| -.44 |  .14 | -.06 | -.03 |  .17 |  .22 |  .69 |
|  .78 |  .61 | -.77 | -.12 | -.28 |  .64 | -.07 |
|  .21 |  .35 | -.25 | -.51 |  .13 | -.37 | -.01 |
--> .21

|  .23 |  .09 |  .09 | -.20 |  .49 | -.11 |
| -.42 |  .12 |  .20 | -.21 | -.51 |  .23 |
| -.77 |  .29 |  .18 |  .01 | -.53 |  .11 |
--> -.77

| -.55 | -.01 |  .09 | -.36 |  .13 |
| -.51 |  .22 | -.31 | -.61 | -.01 |
| -.39 | -.06 |  .00 | -.35 | -.19 |
--> -.39

| -.45 |  .09 | -.37 |  .15 |  .11 |  .42 |
| -.04 | -.01 |  .02 | -.06 |  .07 |  .03 |
|  .05 |  .36 | -.20 |  .56 | -.63 |  .35 |
--> .05

| -.12 | -.37 |  .08 | -.05 | -.27 | -.04 |
| -.05 | -.66 |  .23 | -.25 | -.04 | -.22 |
|  .32 |  .28 |  .34 |  .06 | -.33 |  .33 |
--> .32

|  .14 | -.23 |  .01 |  .24 | -.39 |  .22 |
| -.60 | -.40 |  .70 | -.33 | -.12 | -.68 |
|  .18 | -.10 |  .09 | -.04 |  .24 |  .18 |
--> .18

| -.50 | -.13 | -.72 |  .43 | -.03 | -.23 |  .34 |
|  .45 |  .17 |  .61 |  .37 |  .19 | -.49 | -.36 |
|  .07 | -.29 | -.26 |  .00 | -.57 |  .70 |  .38 |
--> .07

| -.41 | -.36 | -.64 | -.11 | -.11 |  .28 |  .14 |
| -.06 | -.08 | -.11 |  .04 |  .03 |  .03 | -.09 |
|  .11 |  .09 |  .21 | -.21 | -.20 |  .34 |  .30 |
--> .11

| -.15 | -.07 | -.20 |  .47 |  .25 |  .26 |
|  .00 |  .08 | -.20 |  .50 | -.29 |  .30 |
|  .39 | -.18 | -.07 |  .73 | -.08 |  .27 |
--> .39

| -.31 |  .80 |  .21 |  .39 |  .40 |  .44 |  .28 |
|  .10 | -.44 | -.12 | -.48 | -.33 |  .20 |  .45 |
|  .61 | -.34 |  .28 | -.61 | -.19 | -.52 | -.14 |
--> .61
---
array([[ .58, -.06, -.09, -.08, -.13,  .08],
       [ .54,  .32, -.24,  .13, -.12,  .33]]) → -.12

array([[ .27, -.14,  .52,  .59, -.20, -.42],
       [-.43, -.41, -.13,  .67,  .26, -.14],
       [ .23,  .16, -.01, -.30,  .14,  .41]]) → .26

array([[ .38,  .38, -.66,  .77,  .34],
       [-.14, -.11,  .18, -.10,  .32]]) → -.10

array([[-.27, -.06, -.05, -.65,  .10],
       [ .10,  .11,  .08,  .03,  .21],
       [-.27, -.25, -.30, -.25,  .50]]) → .03

array([[ .09,  .04, -.18,  .30],
       [ .11,  .73,  .33, -.54],
       [ .47,  .37, -.58, -.20]]) → .33

array([[ .11,  .09, -.03, -.16, -.32,  .08,  .08],
       [-.25, -.20,  .58,  .01, -.53, -.31,  .05],
       [ .10, -.04, -.51, -.05, -.08,  .30, -.13]]) → -.31

array([[-.26, -.03, -.48, -.04,  .63],
       [-.37, -.16,  .03,  .11,  .18]]) → .11

array([[-.22,  .55, -.76,  .15, -.28],
       [ .31, -.06,  .36,  .22,  .48]]) → .22
---
Q:
[[.23, .10, .00, -.24, -.49, .13],
 [.15, .07, .15, -.15, .00, .00],
 [.34, .15, .34, -.35, -.72, .18]]
A: .00

Q:
[[.03, .49, .06, .46, -.51, .63],
 [.03, .38, -.54, .11, .07, .28]]
A: .63

Q:
[[-.40, .28, -.56, .12],
 [.39, .00, .46, .57],
 [-.42, -.68, -.37, .67]]
A: .57

Q:
[[-.03, .30, -.16, .76, -.21, .46, .67],
 [-.11, .56, -.24, -.23, -.35, -.40, .17]]
A: .67

Q:
[[-.01, .02, -.02, .00, -.01],
 [-.65, -.43, -.74, -.26, -.26],
 [.01, .00, .01, .00, .00]]
A: -.26

Q:
[[-.02, .06, -.02, -.05, -.04, .00],
 [-.27, .68, -.19, -.48, -.48, .07]]
A: .00

Q:
[[-.13, .10, -.40, .58],
 [.22, .10, .39, .31]]
A: .58

Q:
[[.16, -.59, -.53, -.51, -.57],
 [-.14, .47, .57, .52, .48]]
A: -.57
